Below are the code and all the weights of a small trained network. Each question names an input and a target symbol and asks about switching units off, where a switched-off unit gives its printed mean instead of its output.

import numpy as np


def w(rows, s, z=0):
    codes = np.array(rows[::2]) - 128.0
    scale = np.full(codes.shape[1], s)
    scale[-1] = z or s
    return codes * scale


def f(y):
    return y / 2 * (1 + np.tanh(0.7978845608 * (y + 0.044715 * y**3)))


def softmax(a):
    e = np.exp(a - a.max(-1, keepdims=True))
    return e / e.sum(-1, keepdims=True)


def log_softmax(a):
    a = a - a.max(-1, keepdims=True)
    return a - np.log(np.exp(a).sum(-1, keepdims=True))


def net(x, mask):
    ids = ['δεηξσφ'.index(c) for c in x.split()]
    T = len(ids)
    res = E[ids] + P[:T]
    r = res
    for j in range(2):
        rows = slice(2 * j, 2 * j + 2)
        q, k, v = (r @ M[0][rows].T for M in (Q, K, V))
        z = softmax(np.where(np.tri(T) > 0, q @ k.T / 2**0.5, -1e9)) @ v
        o = O[0][rows]
        res = res + np.where(mask[j], z, o[:, -1]) @ o[:, :-1]
    y = f(res @ A[0][:, :-1].T + A[0][:, -1])
    res = res + np.where(mask[2:14], y, B[0][:, -1]) @ B[0][:, :-1]
    return log_softmax(res[-1] @ U[:, :-1].T + U[:, -1])


Q, K, V, O, A, B = {}, {}, {}, {}, {}, {}
E = w([
[113,184,215,145],'δ',
[220,200,80,125],'ε',
[183,40,85,119],'η',
[117,130,223,90],'ξ',
[131,65,177,76],'σ',
[7,59,102,133],'φ',
],0.015)
P = w([
[142,118,255,166],'0',
[150,194,196,245],'1',
[154,162,153,196],'2',
[127,127,131,125],'3',
[147,133,135,90],'4',
[184,83,133,87],'5',
[199,121,124,29],'6',
[130,72,189,86],'7',
[155,88,177,40],'8',
],0.0031)
Q[0] = w([
[178,217,194,141],'head 1',
[140,113,27,248],'head 1',
[53,254,50,230],'head 2',
[105,163,227,163],'head 2',
],0.0081)
K[0] = w([
[216,120,126,3],'head 1',
[88,50,206,151],'head 1',
[148,111,219,198],'head 2',
[29,82,135,114],'head 2',
],0.0078)
V[0] = w([
[90,178,160,145],'head 1',
[14,46,184,123],'head 1',
[73,2,123,92],'head 2',
[98,148,215,106],'head 2',
],0.0096)
O[0] = w([
[181,142,129,62,169],'head 1',
[97,255,122,100,39],'head 1',
[101,140,20,106,80],'head 2',
[123,90,152,50,254],'head 2',
],0.011,0.0039)
A[0] = w([
[103,132,211,112,145],'neuron 1',
[142,118,100,133,180],'neuron 2',
[129,142,46,170,139],'neuron 3',
[102,198,185,127,139],'neuron 4',
[102,136,130,113,104],'neuron 5',
[86,183,82,112,1],'neuron 6',
[173,103,121,165,52],'neuron 7',
[105,73,109,69,194],'neuron 8',
[108,180,131,120,92],'neuron 9',
[128,184,168,170,159],'neuron 10',
[142,128,45,89,124],'neuron 11',
[150,253,88,108,138],'neuron 12',
],0.012,0.0078)
B[0] = w([
[148,103,60,103,254],'neuron 1',
[112,122,195,146,148],'neuron 2',
[168,180,78,125,135],'neuron 3',
[111,65,63,119,205],'neuron 4',
[139,127,120,86,129],'neuron 5',
[227,72,159,152,137],'neuron 6',
[54,83,102,80,149],'neuron 7',
[123,249,153,151,219],'neuron 8',
[127,84,141,141,145],'neuron 9',
[72,56,105,157,167],'neuron 10',
[110,139,81,165,148],'neuron 11',
[91,114,254,137,192],'neuron 12',
],0.0088,0.009)
U = w([
[93,28,82,122,67],'δ',
[186,141,232,198,155],'ε',
[96,143,26,225,159],'η',
[175,144,97,11,180],'ξ',
[132,201,141,23,2],'σ',
[3,195,172,161,181],'φ',
],0.0052,0.0035)

Each question gives the input, a string of symbols that net reads in full, and the target symbol t.
The units are the heads (2 rows each of Q, K, V and O) and the neurons (one row each of A and B). Each row of codes is followed by its name. A weight is (code - 128) times the scale printed after its matrix; where a second scale follows, it is the last column's (O, A, B and U).
mask holds one flag per unit, heads first, then neurons. A switched-off unit (its flag False) gives its mean, the last column of its rows in O or B, instead of its output. The means were averaged over made-up inputs and are rounded, as every weight is.
A unit's drop is (log p(t) with every unit on - log p(t) with that unit switched off) / (log p(t) with every unit on - log p(t) with every unit switched off).
The circuit of an input: a set's keep is (log p(t) with only the set's units on - log p(t) with every unit switched off) / (log p(t) with every unit on - log p(t) with every unit switched off). Starting from the 12 units with the biggest drops (on a tie, the unit counted first), units are removed one at a time, each time the one whose removal leaves the highest keep (on an exact tie, the one counted first), for as long as the keep stays at least 0.8.
units of the circuit, in order: the units of the circuit, biggest drop first
unit that matters most: the unit with the biggest drop
k most important neurons: the k neurons with the biggest drops, biggest first
which heads matter: for each layer, one digit per head in row order, 1 if its drop is at least 0.15 and else 0, layers parted by /
drop when u is switched off: that unit's drop, to one decimal
input δ φ σ, target φ: which heads matter => 11
input δ ε ε ε ε ε, target δ: 3 most important neurons => (neuron 7; neuron 8; neuron 12)
input φ ε ε δ σ δ σ ε, target ε: unit that matters most => neuron 1
input σ η δ, target δ: units of the circuit, in order => (neuron 8; neuron 4; neuron 10)
input η δ ε δ δ η η, target ε: units of the circuit, in order => (neuron 1; head 2)
input δ δ δ ξ δ, target δ: units of the circuit, in order => (neuron 4; neuron 10; neuron 8)
input φ δ δ φ δ φ δ η, target φ: units of the circuit, in order => (head 1; neuron 12; head 2)
input φ ξ δ σ η δ δ σ, target φ: which heads matter => 01
input σ σ δ δ σ σ, target σ: units of the circuit, in order => (head 1; neuron 8; head 2)
input δ ε φ ε ξ δ δ δ ε, target ε: which heads matter => 01
input σ σ ε, target φ: units of the circuit, in order => (neuron 12; head 1)
input δ ε δ ε φ ε σ, target ε: units of the circuit, in order => (neuron 8; head 1)
input δ ε ε δ ξ δ σ, target ε: 3 most important neurons => (neuron 8; neuron 4; neuron 10)
input η δ σ ε ε δ ξ σ η, target ε: unit that matters most => head 2
input δ φ η, target φ: 3 most important neurons => (neuron 12; neuron 1; neuron 11)
input δ σ σ η, target η: 2 most important neurons => (neuron 11; neuron 3)
input δ δ ξ, target ξ: drop when neuron 1 is switched off => 0.2
input ξ η δ η, target η: drop when neuron 11 is switched off => 0.3
input δ δ δ σ, target σ: drop when neuron 8 is switched off => 0.3
input ε ε ε δ ε, target δ: drop when neuron 7 is switched off => 1.0
